Here is a tiny trained network, its code and every weight. The questions are about switching its units off for an input and a class, where a switched-off unit gives its printed mean instead of its output.

import numpy as np


def w(rows, s, z=0):
    codes = np.array(rows[::2]) - 128.0
    scale = np.full(codes.shape[1], s)
    scale[-1] = z or s
    return codes * scale


def norm(h):
    return h / np.sqrt((h * h).mean(-1, keepdims=True) + 1e-5)


def f(y):
    return y / 2 * (1 + np.tanh(0.7978845608 * (y + 0.044715 * y**3)))


def log_softmax(a):
    a = a - a.max(-1, keepdims=True)
    return a - np.log(np.exp(a).sum(-1, keepdims=True))


def net(x, mask):
    res = np.array(x, float).reshape(1, 2) / 4 @ E
    u = 0
    for l in range(4):
        y = f(norm(res) @ A[l][:, :-1].T + A[l][:, -1])
        res = res + np.where(mask[u : u + 3], y, B[l][:, -1]) @ B[l][:, :-1]
        u += 3
    return log_softmax(norm(res)[-1] @ U[:, :-1].T + U[:, -1])


A, B = {}, {}
E = w([
[2,63,129,71,174],'x0',
[163,109,35,117,52],'x1',
],0.0046)
A[0] = w([
[241,252,135,242,128,43],'L0N1',
[140,65,76,98,62,2],'L0N2',
[211,42,88,146,88,131],'L0N3',
],0.0043,0.00082)
B[0] = w([
[3,76,52,242,14,252],'L0N1',
[161,137,189,177,204,152],'L0N2',
[102,184,168,142,214,163],'L0N3',
],0.0049,0.0035)
A[1] = w([
[179,255,65,19,104,106],'L1N1',
[86,151,157,183,96,255],'L1N2',
[90,103,77,162,213,255],'L1N3',
],0.0054,0.00046)
B[1] = w([
[111,243,184,53,175,99],'L1N1',
[124,109,106,3,99,239],'L1N2',
[210,75,107,157,114,248],'L1N3',
],0.0052,0.0019)
A[2] = w([
[89,109,136,4,199,254],'L2N1',
[170,9,99,232,101,78],'L2N2',
[105,37,101,46,252,30],'L2N3',
],0.0033,0.0017)
B[2] = w([
[243,142,160,111,123,252],'L2N1',
[3,118,91,66,77,201],'L2N2',
[142,161,65,170,133,219],'L2N3',
],0.0065,0.0021)
A[3] = w([
[21,95,199,186,46,254],'L3N1',
[48,2,29,78,151,121],'L3N2',
[216,163,84,167,109,214],'L3N3',
],0.0049,0.0033)
B[3] = w([
[157,80,30,127,128,251],'L3N1',
[125,158,76,204,2,253],'L3N2',
[65,17,178,110,163,190],'L3N3',
],0.0044,0.0043)
U = w([
[127,189,160,101,144,2],'0',
[97,57,40,154,47,214],'1',
[169,60,204,74,254,237],'2',
],0.0086,0.0029)

Each question gives the input, the list of numbers given to net, and the class t.
The units are the neurons (one row each of A and B). Each row of codes is followed by its name. A weight is (code - 128) times the scale printed after its matrix; where a second scale follows, it is the last column's (A, B and U).
mask holds one flag per neuron, layer by layer. A switched-off neuron (its flag False) gives its mean, the last column of its row in B, instead of its output. The means were averaged over made-up inputs and are rounded, as every weight is.
A unit's drop is (log p(t) with every unit on - log p(t) with that unit switched off) / (log p(t) with every unit on - log p(t) with every unit switched off).
most important unit: the unit with the biggest drop
k most important neurons: the k neurons with the biggest drops, biggest first
top k neurons in layer l: the k neurons of layer l with the biggest drops, biggest first
drop of u: that unit's drop, to one decimal
input [-1,-7], class 2: most important unit => L3N2
input [-3,-8], class 1: 2 most important neurons => (L0N1, L3N1)
input [6,-4], class 2: 2 most important neurons => (L0N1, L2N1)
input [-4,-8], class 1: 2 most important neurons => (L0N1, L3N1)
input [-1,5], class 2: top 2 neurons in layer 3 => (L3N2, L3N3)
input [-1,6], class 2: top 2 neurons in layer 0 => (L0N1, L0N3)
input [1,5], class 2: top 2 neurons in layer 0 => (L0N1, L0N2)
input [1,-5], class 2: drop of L0N1 => 2.1
input [-6,-8], class 1: drop of L1N3 => 0.0
input [1,6], class 2: drop of L1N1 => 1.1
input [0,-1], class 2: drop of L1N3 => 1.1
